[[146 136 107 145 117 123 141 149 109 127 108 117 121 115]
 [144 136 125 106 145 130 115 117 123 128 127 108 129 130]
 [117 131 151 146 121 125 142 133 106 138 126 145 124 112]
 [108 150 118 126 119 107 121 131 137 149 148 149 146 109]
 [118 120 118 131 136 150 110 106 147 122 146 150 107 132]
 [124 130 122 139 121 150 112 123 116 136 118 116 147 115]
 [108 125 134 133 147 112 145 108 125 131 138 147 134 123]
 [123 130 129 125 129 145 126 149 125 148 118 143 116 142]
 [112 112 135 134 114 120 130 116 122 133 141 148 121 134]
 [132 116 116 118 137 127 123 144 117 126 150 135 128 133]
 [123 128 114 112 112 125 125 109 142 132 117 136 111 113]]
Rows and columns are numbered from 1.
Give the entry in the bottom-left corner.
A: 123
Give the top entry of the column that holds the largest entry.
A: 107
Give the entry at row 3, column 1.
A: 117
Give the entry directly above the largest entry.
A: 125
Give the top-left entry.
A: 146
The entry at row 3, column 3: 151
The entry in the bottom-right corner -> 113
Give the bottom entry of the column that holds the largest entry.
A: 114
The entry directly above 113 is 133
Give the entry just right of the largest entry.
A: 146
The entry in row 1 and column 2 -> 136
Give the entry in row 2 and column 2.
A: 136

M =
[[127 112 120 132 135 131 119 123 128 151 117 127]
 [130 142 147 125 128 135 142 144 139 111 141 138]
 [139 149 127 138 128 125 136 124 123 125 142 127]
 [128 134 144 124 129 135 137 143 139 117 135 137]
 [138 149 128 137 127 125 137 125 124 123 143 128]
 [139 154 131 137 127 125 140 127 125 119 147 129]
 [122 114 128 123 129 131 122 130 131 133 119 129]
 [126 113 119 130 133 129 119 122 126 147 117 126]
 [126 111 120 131 135 131 119 124 128 150 116 127]
 [122 113 131 122 130 133 123 133 134 133 118 130]]
Indices start at 1.
The entry in row 1 and column 2 is 112
Find the entry in row 2 and column 1.
130
Find the entry in the bottom-left corner.
122
Find the entry directly below 150.
133
The entry in the bottom-right corner: 130
The entry in row 1 and column 3 is 120
The entry just left of the largest entry -> 139
The entry in the top-left corner -> 127
The entry just right of the largest entry -> 131
Find the entry at row 3, column 3.
127
The entry in row 3 and column 1 -> 139
Find the bottom entry of the column that holds the largest entry.
113
Find the largest entry.
154

[[131 133 128 136 136 125 135 127 140 144 130 131 123 126 132 127]
 [134 136 121 117 134 127 129 121 129 130 136 117 118 128 123 135]
 [126 118 135 132 118 133 121 129 130 124 131 129 132 135 129 126]
 [126 126 143 144 125 140 127 128 156 140 137 139 127 147 114 130]
 [126 134 132 129 131 133 133 139 120 119 119 140 141 129 125 132]
 [134 135 121 117 133 127 128 121 127 130 137 116 119 128 125 135]
 [130 127 126 136 132 119 134 132 124 136 122 131 131 116 148 120]
 [129 131 134 138 132 131 132 125 150 144 135 133 122 136 121 130]
 [134 139 119 116 138 125 132 124 124 129 132 119 121 124 126 136]
 [127 122 135 131 120 136 122 129 132 124 133 130 132 138 125 129]
 [127 132 129 131 133 127 135 139 117 123 117 139 140 122 136 127]
 [135 139 117 116 139 122 134 125 120 130 130 119 122 120 132 133]
 [125 128 135 128 125 137 127 136 123 116 124 137 139 135 121 132]]
Counting starts at 1.
The bottom-left entry is 125
Which number is the entry directly above the largest entry?
Answer: 130
Which number is the entry in the top-right corner?
Answer: 127
The entry directly above the smallest entry: 129
The entry directly below the largest entry -> 120
Which number is the entry at row 1, column 1?
Answer: 131
Which number is the entry at row 3, column 2?
Answer: 118
Which number is the entry in row 3 and column 1?
Answer: 126
Which number is the top entry of the column that holds the largest entry?
Answer: 140
Which number is the bottom entry of the column that holds the largest entry?
Answer: 123
The entry just left of 147 is 127
Which number is the entry in the bottom-right corner?
Answer: 132
The entry in row 2 and column 1 is 134
Which number is the entry in row 1 and column 2?
Answer: 133
The entry at row 1, column 3: 128
Which number is the entry just right of the smallest entry?
Answer: 130
Which number is the entry directly below the smallest entry?
Answer: 125
Which number is the entry at row 3, column 3?
Answer: 135
Which number is the entry just left of 156?
Answer: 128

Read these off the array that follows.
1) Which number is the entry directly above 131?
2) Which number is the entry just left of 114?
3) Which number is the minimum?
4) Which number is the first entry of the smallest entry's row?
5) Which number is the top-left entry?
6) Which number is the second-last entry, reading row by row?
7) Which number is the top-right entry?
8) Which number is the second smallest entry?
[[119 105 117 157 121 124]
 [106 143 107 131 109 132]
 [144 112 129 139 116 128]
 [148 115 147 138 127 114]
 [147 152 146 106 145 100]
 [143 119 144 116 127 140]
 [134 115 107 153 106 130]
 [136 132 110 135 135 104]]
1) 157
2) 127
3) 100
4) 147
5) 119
6) 135
7) 124
8) 104
